Below are the code and all the weights of a small trained network. Each question names an input and a class and asks about switching units off, where a switched-off unit gives its printed mean instead of its output.

import numpy as np


def w(rows, s, z=0):
    codes = np.array(rows[::2]) - 128.0
    scale = np.full(codes.shape[1], s)
    scale[-1] = z or s
    return codes * scale


def norm(h):
    return h / np.sqrt((h * h).mean(-1, keepdims=True) + 1e-5)


def f(y):
    return y / 2 * (1 + np.tanh(0.7978845608 * (y + 0.044715 * y**3)))


def log_softmax(a):
    a = a - a.max(-1, keepdims=True)
    return a - np.log(np.exp(a).sum(-1, keepdims=True))


def net(x, mask):
    res = np.array(x, float).reshape(1, 5) / 4 @ E
    u = 0
    for l in range(2):
        y = f(norm(res) @ A[l][:, :-1].T + A[l][:, -1])
        res = res + np.where(mask[u : u + 14], y, B[l][:, -1]) @ B[l][:, :-1]
        u += 14
    return log_softmax(norm(res)[-1] @ U[:, :-1].T + U[:, -1])


A, B = {}, {}
E = w([
[61,157,113,183,83,64],'x0',
[146,186,228,65,6,127],'x1',
[192,195,92,92,165,68],'x2',
[254,127,34,186,2,157],'x3',
[124,212,121,165,116,184],'x4',
],0.0055)
A[0] = w([
[140,121,106,113,116,132,3],'L0N1',
[154,211,122,81,176,63,73],'L0N2',
[92,85,214,183,130,167,78],'L0N3',
[178,173,108,107,146,72,74],'L0N4',
[90,56,126,134,82,186,104],'L0N5',
[159,76,144,89,139,247,169],'L0N6',
[133,66,111,169,66,168,138],'L0N7',
[128,57,165,81,71,57,126],'L0N8',
[108,189,108,158,146,195,92],'L0N9',
[143,96,34,163,129,154,104],'L0N10',
[144,29,91,127,125,67,121],'L0N11',
[39,116,98,180,58,90,82],'L0N12',
[181,127,122,80,21,130,194],'L0N13',
[108,201,125,179,113,186,124],'L0N14',
],0.012,0.005)
B[0] = w([
[125,153,150,168,136,160,113],'L0N1',
[167,31,164,126,85,115,175],'L0N2',
[204,20,185,199,105,107,171],'L0N3',
[190,2,74,142,66,87,153],'L0N4',
[142,37,80,109,75,111,168],'L0N5',
[85,195,52,101,76,9,203],'L0N6',
[187,137,145,200,153,107,186],'L0N7',
[127,144,120,87,84,202,195],'L0N8',
[109,30,92,56,100,226,146],'L0N9',
[122,215,183,184,199,153,175],'L0N10',
[117,129,77,102,91,231,169],'L0N11',
[131,184,52,71,114,36,176],'L0N12',
[139,189,186,160,142,163,255],'L0N13',
[132,89,124,70,91,160,167],'L0N14',
],0.0088,0.0086)
A[1] = w([
[103,160,208,95,91,168,15],'L1N1',
[107,158,84,87,99,125,234],'L1N2',
[83,127,54,132,201,167,43],'L1N3',
[101,128,124,82,107,253,190],'L1N4',
[107,152,179,133,170,129,154],'L1N5',
[132,97,71,175,182,148,134],'L1N6',
[156,99,49,75,72,204,172],'L1N7',
[83,126,93,157,91,84,120],'L1N8',
[199,149,69,95,127,75,152],'L1N9',
[166,179,86,96,127,141,252],'L1N10',
[84,77,179,113,158,134,111],'L1N11',
[190,73,131,109,154,171,243],'L1N12',
[89,88,154,60,150,107,216],'L1N13',
[182,127,76,162,79,186,68],'L1N14',
],0.013,0.0029)
B[1] = w([
[154,121,94,93,78,147,217],'L1N1',
[78,151,76,107,188,141,203],'L1N2',
[109,147,143,78,59,181,184],'L1N3',
[105,67,56,122,156,154,211],'L1N4',
[198,197,152,174,113,149,138],'L1N5',
[196,139,154,65,7,142,185],'L1N6',
[141,106,95,163,178,114,253],'L1N7',
[115,124,181,90,140,71,169],'L1N8',
[79,133,179,129,129,68,228],'L1N9',
[34,125,160,111,146,149,241],'L1N10',
[176,165,125,168,171,147,189],'L1N11',
[112,130,116,149,80,90,204],'L1N12',
[102,167,123,217,165,154,242],'L1N13',
[140,83,134,152,201,124,252],'L1N14',
],0.012,0.006)
U = w([
[183,183,175,250,167,173,156],'0',
[178,143,136,69,24,188,177],'1',
[175,60,149,205,99,53,174],'2',
[91,80,45,144,166,179,161],'3',
[58,171,133,99,154,57,171],'4',
[146,130,132,154,155,132,134],'5',
[196,148,143,60,198,124,10],'6',
[190,138,142,72,184,123,10],'7',
],0.019,0.012)

Each question gives the input, the list of numbers given to net, and the class t.
The units are the neurons (one row each of A and B). Each row of codes is followed by its name. A weight is (code - 128) times the scale printed after its matrix; where a second scale follows, it is the last column's (A, B and U).
mask holds one flag per neuron, layer by layer. A switched-off neuron (its flag False) gives its mean, the last column of its row in B, instead of its output. The means were averaged over made-up inputs and are rounded, as every weight is.
A unit's drop is (log p(t) with every unit on - log p(t) with that unit switched off) / (log p(t) with every unit on - log p(t) with every unit switched off).
The circuit of an input: a set's keep is (log p(t) with only the set's units on - log p(t) with every unit switched off) / (log p(t) with every unit on - log p(t) with every unit switched off). Starting from the 12 units with the biggest drops (on a tie, the unit counted first), units are removed one at a time, each time the one whose removal leaves the highest keep (on an exact tie, the one counted first), for as long as the keep stays at least 0.8.
units of the circuit, in order: the units of the circuit, biggest drop first
top k neurons: the k neurons with the biggest drops, biggest first
top k neurons in layer l: the k neurons of layer l with the biggest drops, biggest first
input [3,7,1,-3,-7], class 1: units of the circuit, in order -> L1N1
input [5,-1,8,-8,1], class 0: top 2 neurons in layer 1 -> L1N13; L1N11
input [1,7,-8,-8,-7], class 0: top 3 neurons -> L1N13; L0N3; L1N11
input [-2,4,5,7,8], class 3: top 4 neurons -> L0N14; L0N9; L1N4; L0N3
input [-8,-2,1,-6,1], class 4: top 3 neurons -> L0N6; L0N13; L0N10
input [-2,6,4,-4,-4], class 1: top 2 neurons in layer 1 -> L1N1; L1N14
input [6,4,-2,8,-3], class 0: top 3 neurons -> L0N13; L0N6; L0N7
input [-5,4,-7,8,8], class 0: top 4 neurons -> L0N7; L0N13; L0N8; L0N11
input [3,6,-7,7,1], class 0: top 3 neurons -> L0N7; L0N13; L0N4
input [8,6,-7,4,-3], class 4: top 4 neurons in layer 0 -> L0N12; L0N2; L0N4; L0N9
input [-8,1,8,2,4], class 2: top 3 neurons -> L0N4; L0N2; L0N12
input [5,-1,-2,4,6], class 3: top 4 neurons -> L0N9; L0N14; L0N6; L1N4
input [-8,-5,8,-2,8], class 2: units of the circuit, in order -> L0N2; L1N12
input [-6,-7,3,6,-6], class 1: units of the circuit, in order -> L1N6
input [-5,7,8,1,0], class 2: top 2 neurons -> L0N4; L0N2
input [6,6,4,5,7], class 3: top 3 neurons -> L0N14; L0N6; L0N3
input [0,6,-1,7,-7], class 0: top 3 neurons in layer 1 -> L1N14; L1N6; L1N3
input [8,0,-2,-5,-8], class 3: top 2 neurons -> L0N8; L0N11
input [2,6,2,-3,8], class 3: top 3 neurons -> L1N4; L0N9; L0N14
input [4,4,-7,-1,3], class 2: units of the circuit, in order -> L0N3
input [-7,3,5,2,6], class 4: top 3 neurons -> L0N6; L1N9; L0N8
input [5,4,-7,-1,-8], class 3: units of the circuit, in order -> L0N8; L1N4
input [-5,6,6,-5,6], class 1: top 3 neurons in layer 0 -> L0N5; L0N12; L0N2
input [8,1,7,6,-1], class 4: top 2 neurons in layer 0 -> L0N3; L0N12
input [6,-1,1,-5,-8], class 3: top 3 neurons in layer 0 -> L0N11; L0N6; L0N8
